Below are the code and all the weights of a small trained network. Each question names an input and a class and asks about switching units off, where a switched-off unit gives its printed mean instead of its output.

import numpy as np


def w(rows, s, z=0):
    codes = np.array(rows[::2]) - 128.0
    scale = np.full(codes.shape[1], s)
    scale[-1] = z or s
    return codes * scale


def norm(h):
    return h / np.sqrt((h * h).mean(-1, keepdims=True) + 1e-5)


def f(y):
    return np.maximum(y, 0)


def log_softmax(a):
    a = a - a.max(-1, keepdims=True)
    return a - np.log(np.exp(a).sum(-1, keepdims=True))


def net(x, mask):
    res = np.array(x, float).reshape(1, 8) / 4 @ E
    u = 0
    for l in range(2):
        y = f(norm(res) @ A[l][:, :-1].T + A[l][:, -1])
        res = res + np.where(mask[u : u + 5], y, B[l][:, -1]) @ B[l][:, :-1]
        u += 5
    return log_softmax(norm(res)[-1] @ U[:, :-1].T + U[:, -1])


A, B = {}, {}
E = w([
[119,102,122,144,133],'x0',
[132,131,130,128,126],'x1',
[123,113,123,137,133],'x2',
[125,148,134,102,122],'x3',
[123,121,125,130,131],'x4',
[137,134,132,127,118],'x5',
[205,89,65,93,160],'x6',
[145,132,2,169,83],'x7',
],0.0083)
A[0] = w([
[102,174,223,170,111,107],'0.n1',
[145,158,109,146,159,22],'0.n2',
[205,115,108,114,147,96],'0.n3',
[170,209,130,68,97,252],'0.n4',
[33,254,97,220,48,176],'0.n5',
],0.007,0.0022)
B[0] = w([
[127,241,85,189,174,208],'0.n1',
[231,149,87,152,102,129],'0.n2',
[88,253,214,18,194,171],'0.n3',
[119,42,102,207,180,178],'0.n4',
[38,32,97,109,2,254],'0.n5',
],0.0051,0.0066)
A[1] = w([
[43,162,127,180,132,195],'1.n1',
[229,118,203,81,187,105],'1.n2',
[127,179,48,130,164,100],'1.n3',
[2,185,197,159,118,170],'1.n4',
[189,59,91,148,140,253],'1.n5',
],0.0085,0.0031)
B[1] = w([
[175,37,197,250,115,217],'1.n1',
[11,24,117,76,84,212],'1.n2',
[225,249,87,184,87,162],'1.n3',
[254,191,153,103,166,254],'1.n4',
[114,201,135,74,168,193],'1.n5',
],0.0063,0.0078)
U = w([
[232,171,248,204,173,65],'0',
[51,94,143,36,187,254],'1',
[88,93,87,219,29,9],'2',
[207,216,30,98,145,191],'3',
],0.011,0.0013)

Each question gives the input, the list of numbers given to net, and the class t.
The units are the neurons (one row each of A and B). Each row of codes is followed by its name. A weight is (code - 128) times the scale printed after its matrix; where a second scale follows, it is the last column's (A, B and U).
mask holds one flag per neuron, layer by layer. A switched-off neuron (its flag False) gives its mean, the last column of its row in B, instead of its output. The means were averaged over made-up inputs and are rounded, as every weight is.
A unit's drop is (log p(t) with every unit on - log p(t) with that unit switched off) / (log p(t) with every unit on - log p(t) with every unit switched off).
The circuit of an input: a set's keep is (log p(t) with only the set's units on - log p(t) with every unit switched off) / (log p(t) with every unit on - log p(t) with every unit switched off). Starting from all 10 units, units are removed one at a time, each time the one whose removal leaves the highest keep (on an exact tie, the one counted first), for as long as the keep stays at least 0.8.
units of the circuit, in order: the units of the circuit, biggest drop first
k most important neurons: the k neurons with the biggest drops, biggest first
top k neurons in layer l: the k neurons of layer l with the biggest drops, biggest first
drop when u is switched off: that unit's drop, to one decimal
input [-7,-8,-6,-6,-3,-8,0,2], class 2: units of the circuit, in order	[1.n4]
input [7,0,-5,-5,-6,7,8,0], class 1: units of the circuit, in order	[1.n2 0.n3 1.n4]
input [-3,7,-8,7,-1,0,0,2], class 2: 2 most important neurons	[1.n4 0.n4]
input [3,-5,-6,-8,7,-6,1,-4], class 1: top 2 neurons in layer 1	[1.n2 1.n1]
input [8,5,-3,-1,2,4,1,5], class 3: units of the circuit, in order	[1.n2 1.n5]
input [8,1,2,-6,4,-3,6,0], class 1: 3 most important neurons	[0.n1 1.n4 0.n3]
input [-3,-7,5,5,3,5,4,0], class 1: top 2 neurons in layer 0	[0.n1 0.n3]
input [8,-1,5,4,4,1,1,4], class 3: 2 most important neurons	[0.n5 1.n2]
input [6,2,4,-8,5,-4,-4,0], class 0: top 2 neurons in layer 1	[1.n4 1.n2]
input [-2,8,2,2,-4,5,6,0], class 1: 2 most important neurons	[1.n2 0.n1]
input [-2,2,-8,8,-1,-7,3,-1], class 1: drop when 0.n1 is switched off	0.1
